Below is a small trained network, with its code and all its weights. Each question gives an input and a target symbol and asks what happens when units are switched off, that is, made to give their printed mean instead of their output.

import numpy as np


def w(rows, s, z=0):
    codes = np.array(rows[::2]) - 128.0
    scale = np.full(codes.shape[1], s)
    scale[-1] = z or s
    return codes * scale


def norm(h):
    return h / np.sqrt((h * h).mean(-1, keepdims=True) + 1e-5)


def f(y):
    return y / 2 * (1 + np.tanh(0.7978845608 * (y + 0.044715 * y**3)))


def softmax(a):
    e = np.exp(a - a.max(-1, keepdims=True))
    return e / e.sum(-1, keepdims=True)


def log_softmax(a):
    a = a - a.max(-1, keepdims=True)
    return a - np.log(np.exp(a).sum(-1, keepdims=True))


def net(x, mask):
    ids = ['ΘΠΦηλστ'.index(c) for c in x.split()]
    T = len(ids)
    res = E[ids] + P[:T]
    u = 0
    for l in range(2):
        q, k, v = (norm(res) @ M[l].T for M in (Q, K, V))
        z = softmax(np.where(np.tri(T) > 0, q @ k.T / 4**0.5, -1e9)) @ v
        res = res + np.where(mask[u], z, O[l][:, -1]) @ O[l][:, :-1]
        u += 1
        y = f(norm(res) @ A[l][:, :-1].T + A[l][:, -1])
        res = res + np.where(mask[u : u + 16], y, B[l][:, -1]) @ B[l][:, :-1]
        u += 16
    return log_softmax(norm(res)[-1] @ U[:, :-1].T + U[:, -1])


Q, K, V, O, A, B = {}, {}, {}, {}, {}, {}
E = w([
[201,163,95,99,69,130],'Θ',
[99,111,15,157,109,93],'Π',
[190,18,124,68,131,55],'Φ',
[129,145,123,71,92,46],'η',
[30,52,170,106,176,43],'λ',
[81,161,112,117,77,120],'σ',
[170,120,233,3,72,93],'τ',
],0.0027)
P = w([
[92,102,72,62,166,175],'0',
[146,174,109,167,110,87],'1',
[123,48,137,218,4,152],'2',
[79,158,50,45,113,129],'3',
[154,194,135,172,193,163],'4',
[139,24,121,157,12,57],'5',
],0.004)
Q[0] = w([
[96,144,72,122,152,2],'L0H0',
[137,94,193,113,64,67],'L0H0',
[122,38,163,240,85,170],'L0H0',
[122,164,204,189,232,219],'L0H0',
],0.0059)
K[0] = w([
[63,70,79,133,220,188],'L0H0',
[162,173,215,111,188,131],'L0H0',
[141,226,154,253,130,24],'L0H0',
[91,71,143,103,45,46],'L0H0',
],0.0067)
V[0] = w([
[216,80,55,127,125,171],'L0H0',
[132,201,78,123,16,191],'L0H0',
[54,96,1,224,168,147],'L0H0',
[174,122,149,123,71,77],'L0H0',
],0.0042)
O[0] = w([
[29,211,239,172,203,73,71],'L0H0',
[94,43,166,112,60,10,7],'L0H0',
[133,132,252,114,86,183,203],'L0H0',
[146,140,86,87,177,72,72],'L0H0',
],0.0044,0.002)
A[0] = w([
[134,115,180,213,166,140,133],'L0N0',
[218,140,135,161,160,88,59],'L0N1',
[105,137,147,100,112,112,126],'L0N2',
[119,181,133,237,135,83,110],'L0N3',
[128,157,113,60,81,102,107],'L0N4',
[170,174,195,187,72,120,86],'L0N5',
[117,113,70,91,67,254,20],'L0N6',
[193,72,47,223,134,108,41],'L0N7',
[204,161,132,79,77,156,137],'L0N8',
[137,89,88,145,87,230,1],'L0N9',
[123,154,36,169,110,145,87],'L0N10',
[51,93,137,164,136,56,66],'L0N11',
[123,103,120,137,95,76,104],'L0N12',
[164,137,55,112,168,109,92],'L0N13',
[84,165,160,117,106,209,106],'L0N14',
[202,37,167,106,122,146,97],'L0N15',
],0.0064,0.0039)
B[0] = w([
[133,97,77,24,116,101,157],'L0N0',
[104,124,151,39,133,127,107],'L0N1',
[135,135,87,179,157,124,149],'L0N2',
[90,70,199,133,181,7,141],'L0N3',
[114,82,88,192,196,149,161],'L0N4',
[13,140,137,51,214,4,155],'L0N5',
[189,48,197,134,173,27,255],'L0N6',
[143,182,180,218,183,119,168],'L0N7',
[104,93,193,184,192,141,214],'L0N8',
[201,72,199,182,145,96,182],'L0N9',
[95,163,185,78,173,89,139],'L0N10',
[230,189,185,174,151,99,169],'L0N11',
[170,176,89,141,136,182,151],'L0N12',
[38,113,153,50,107,118,137],'L0N13',
[104,149,27,149,168,119,215],'L0N14',
[127,233,169,194,167,134,188],'L0N15',
],0.0042,0.0025)
Q[1] = w([
[207,130,242,133,154,33],'L1H0',
[183,96,109,156,60,100],'L1H0',
[138,95,199,151,38,74],'L1H0',
[254,122,5,100,181,127],'L1H0',
],0.0056)
K[1] = w([
[149,100,208,165,115,1],'L1H0',
[88,177,133,120,171,83],'L1H0',
[64,129,193,127,135,87],'L1H0',
[196,163,30,125,173,97],'L1H0',
],0.0073)
V[1] = w([
[137,103,82,177,82,117],'L1H0',
[115,134,56,201,173,115],'L1H0',
[124,141,140,1,233,140],'L1H0',
[148,43,97,129,39,219],'L1H0',
],0.0024)
O[1] = w([
[53,121,169,140,153,110,99],'L1H0',
[120,138,200,105,95,129,187],'L1H0',
[254,147,75,195,46,156,212],'L1H0',
[58,69,119,184,82,28,8],'L1H0',
],0.0033,0.0013)
A[1] = w([
[173,143,123,106,157,87,95],'L1N0',
[80,45,153,123,82,111,22],'L1N1',
[199,148,87,129,145,168,142],'L1N2',
[113,165,105,170,99,89,144],'L1N3',
[179,75,96,145,137,59,119],'L1N4',
[140,84,155,116,185,183,112],'L1N5',
[168,67,111,146,54,151,39],'L1N6',
[138,253,190,162,195,94,2],'L1N7',
[111,107,47,152,122,94,88],'L1N8',
[73,107,72,87,112,173,118],'L1N9',
[120,125,160,188,88,79,116],'L1N10',
[145,140,75,164,92,235,59],'L1N11',
[112,113,150,111,114,105,89],'L1N12',
[130,129,226,82,111,136,78],'L1N13',
[95,114,158,123,37,221,93],'L1N14',
[166,135,198,184,151,103,78],'L1N15',
],0.0074,0.005)
B[1] = w([
[105,85,129,159,108,168,159],'L1N0',
[127,180,78,215,125,57,108],'L1N1',
[48,127,92,137,149,46,186],'L1N2',
[124,84,162,74,160,158,159],'L1N3',
[69,113,158,86,169,161,251],'L1N4',
[91,91,147,79,136,76,209],'L1N5',
[90,194,167,112,157,189,133],'L1N6',
[50,236,253,126,65,91,216],'L1N7',
[137,91,208,147,146,96,158],'L1N8',
[196,172,128,137,94,152,189],'L1N9',
[138,122,48,79,122,133,185],'L1N10',
[118,163,104,186,243,128,125],'L1N11',
[147,127,90,145,133,117,108],'L1N12',
[125,98,104,208,169,118,144],'L1N13',
[53,75,149,124,132,178,124],'L1N14',
[141,214,106,140,88,128,244],'L1N15',
],0.0059,0.0028)
U = w([
[84,210,187,122,113,110,239],'Θ',
[84,126,128,143,108,248,16],'Π',
[130,188,51,152,204,149,50],'Φ',
[210,117,173,190,133,148,114],'η',
[89,64,144,91,184,105,78],'λ',
[91,98,73,194,67,95,88],'σ',
[173,150,75,56,84,120,254],'τ',
],0.012,0.001)

Each question gives the input, a string of symbols that net reads in full, and the target symbol t.
The units are the heads (4 rows each of Q, K, V and O) and the neurons (one row each of A and B). Each row of codes is followed by its name. A weight is (code - 128) times the scale printed after its matrix; where a second scale follows, it is the last column's (O, A, B and U).
mask holds one flag per unit, layer by layer, with each layer's heads first. A switched-off unit (its flag False) gives its mean, the last column of its rows in O or B, instead of its output. The means were averaged over made-up inputs and are rounded, as every weight is.
A unit's drop is (log p(t) with every unit on - log p(t) with that unit switched off) / (log p(t) with every unit on - log p(t) with every unit switched off).
The circuit of an input: a set's keep is (log p(t) with only the set's units on - log p(t) with every unit switched off) / (log p(t) with every unit on - log p(t) with every unit switched off). Starting from the 12 units with the biggest drops (on a tie, the unit counted first), units are removed one at a time, each time the one whose removal leaves the highest keep (on an exact tie, the one counted first), for as long as the keep stays at least 0.8.
units of the circuit, in order: the units of the circuit, biggest drop first
top k neurons: the k neurons with the biggest drops, biggest first
k most important neurons of layer l: the k neurons of layer l with the biggest drops, biggest first
input η Π λ, target σ: units of the circuit, in order -> (L1N1, L1N10)
input η λ λ, target η: top neuron -> (L0N6)
input λ τ λ λ λ, target Φ: top 2 neurons -> (L0N6, L1N11)
input λ λ τ λ λ Φ, target η: units of the circuit, in order -> (L0H0, L0N15)
input λ Π λ λ λ τ, target η: units of the circuit, in order -> (L0H0, L0N15, L0N6)
input λ τ λ, target λ: units of the circuit, in order -> (L0H0, L1N4)
input Φ σ τ, target Π: units of the circuit, in order -> (L1N14, L1N6, L1N7)
input η λ Π Φ, target η: 2 most important neurons of layer 1 -> (L1N9, L1N8)
input τ τ λ λ Π Φ, target σ: 3 most important neurons of layer 0 -> (L0N5, L0N6, L0N15)
input τ σ Π, target Π: 2 most important neurons of layer 0 -> (L0N6, L0N14)
input σ λ λ Φ Π Θ, target σ: top 3 neurons -> (L0N5, L0N7, L1N13)
input λ τ σ λ σ λ, target Π: top 2 neurons -> (L1N6, L0N6)
input τ Φ λ τ Φ, target λ: units of the circuit, in order -> (L0N13, L0H0)
input τ λ Π Π, target τ: top 3 neurons -> (L1N9, L0N8, L0N9)
input λ λ λ λ Φ η, target Θ: units of the circuit, in order -> (L0H0)
input λ τ Θ τ λ, target λ: top 3 neurons -> (L0N0, L0N15, L0N7)
input η λ Θ Π, target η: top 2 neurons -> (L1N8, L1N9)
input σ τ λ Φ, target σ: top 3 neurons -> (L0N6, L0N4, L1N1)
input λ λ Θ Θ λ, target τ: top 2 neurons -> (L0N0, L0N6)
input τ σ λ σ, target τ: 2 most important neurons of layer 1 -> (L1N9, L1N7)
input Π Θ Θ, target τ: most important neuron of layer 1 -> (L1N10)
input τ λ Θ τ, target τ: top 2 neurons -> (L1N9, L0N13)
input Π λ Π, target η: 2 most important neurons of layer 0 -> (L0N6, L0N9)
input λ Φ Π λ Π η, target σ: top 3 neurons -> (L0N5, L1N13, L0N7)
